Here is a tiny trained network, its code and every weight. The questions are about switching its units off for an input and a class, where a switched-off unit gives its printed mean instead of its output.

import numpy as np


def w(rows, s, z=0):
    codes = np.array(rows[::2]) - 128.0
    scale = np.full(codes.shape[1], s)
    scale[-1] = z or s
    return codes * scale


def f(y):
    return y / 2 * (1 + np.tanh(0.7978845608 * (y + 0.044715 * y**3)))


def log_softmax(a):
    a = a - a.max(-1, keepdims=True)
    return a - np.log(np.exp(a).sum(-1, keepdims=True))


def net(x, mask):
    res = np.array(x, float).reshape(1, 8) / 4 @ E
    y = f(res @ A[0][:, :-1].T + A[0][:, -1])
    res = res + np.where(mask, y, B[0][:, -1]) @ B[0][:, :-1]
    return log_softmax(res[-1] @ U[:, :-1].T + U[:, -1])


A, B = {}, {}
E = w([
[132,122,129,131,138,126,129],'x0',
[20,60,157,136,148,169,7],'x1',
[124,132,129,133,128,128,129],'x2',
[131,125,128,127,129,126,126],'x3',
[119,139,127,125,111,133,129],'x4',
[164,195,250,63,207,180,109],'x5',
[133,123,128,125,130,126,125],'x6',
[55,96,171,40,133,32,227],'x7',
],0.014)
A[0] = w([
[125,107,63,163,96,43,169,244],'N0',
[21,60,189,86,124,78,116,2],'N1',
[254,207,76,177,91,157,140,241],'N2',
[118,158,171,118,137,197,49,89],'N3',
[88,59,16,190,89,149,84,184],'N4',
[146,174,180,78,157,125,150,112],'N5',
[145,166,129,71,127,41,198,98],'N6',
[109,109,103,131,102,113,184,166],'N7',
],0.014,0.007)
B[0] = w([
[147,112,45,111,92,100,161,216],'N0',
[123,207,98,61,186,111,145,211],'N1',
[97,188,117,79,201,93,143,253],'N2',
[202,106,143,170,122,176,58,199],'N3',
[5,65,123,170,156,156,169,212],'N4',
[137,161,185,138,108,255,215,198],'N5',
[105,76,155,190,54,180,174,221],'N6',
[127,116,108,109,109,78,110,176],'N7',
],0.016,0.027)
U = w([
[88,148,64,82,180,39,125,208],'0',
[76,55,185,188,123,171,156,159],'1',
[177,212,186,57,189,135,123,195],'2',
[193,90,173,183,143,148,9,45],'3',
[176,62,76,134,30,81,146,1],'4',
],0.013,0.0041)

Each question gives the input, the list of numbers given to net, and the class t.
The units are the neurons (one row each of A and B). Each row of codes is followed by its name. A weight is (code - 128) times the scale printed after its matrix; where a second scale follows, it is the last column's (A, B and U).
mask holds one flag per neuron, in row order. A switched-off neuron (its flag False) gives its mean, the last column of its row in B, instead of its output. The means were averaged over made-up inputs and are rounded, as every weight is.
A unit's drop is (log p(t) with every unit on - log p(t) with that unit switched off) / (log p(t) with every unit on - log p(t) with every unit switched off).
The circuit of an input: a set's keep is (log p(t) with only the set's units on - log p(t) with every unit switched off) / (log p(t) with every unit on - log p(t) with every unit switched off). Starting from all 8 units, units are removed one at a time, each time the one whose removal leaves the highest keep (on an exact tie, the one counted first), for as long as the keep stays at least 0.8.
units of the circuit, in order: the units of the circuit, biggest drop first
top k neurons: the k neurons with the biggest drops, biggest first
drop of u: that unit's drop, to one decimal
input [-5,4,-3,-8,7,-3,4,1], class 0: top neuron => N6
input [-1,1,2,-2,7,5,0,0], class 3: units of the circuit, in order => N2, N4, N3
input [-3,0,-1,-3,-5,2,-8,-4], class 2: top 2 neurons => N6, N2
input [-4,-5,0,-4,-6,-5,-4,1], class 4: top 3 neurons => N1, N6, N0
input [8,-4,-2,4,-1,0,6,8], class 4: top 3 neurons => N0, N4, N7
input [8,2,0,8,6,-6,1,1], class 0: top 4 neurons => N6, N5, N0, N3
input [-4,0,5,4,-2,-3,7,7], class 4: top 2 neurons => N2, N6
input [4,-6,3,-2,-3,-3,0,1], class 4: top 3 neurons => N6, N1, N0
input [5,8,-6,-5,8,5,2,0], class 3: top 2 neurons => N3, N2
input [7,6,8,-7,-1,1,7,-6], class 3: top 2 neurons => N3, N6
input [-4,0,2,6,-5,-1,0,7], class 4: top 2 neurons => N2, N6
input [-8,1,7,4,0,4,-2,-5], class 3: top 2 neurons => N3, N1
input [-4,0,-8,4,7,-2,3,-5], class 0: top 3 neurons => N6, N2, N5
input [-4,3,-5,0,1,4,-6,-8], class 3: units of the circuit, in order => N3
input [-2,7,0,0,-7,2,-5,1], class 2: top 2 neurons => N1, N6
input [-1,6,0,3,4,2,-6,-6], class 3: drop of N3 => 0.9
input [-2,8,0,6,-5,8,8,7], class 2: drop of N6 => 0.0
input [-8,2,8,2,4,-1,4,5], class 0: drop of N1 => 0.9
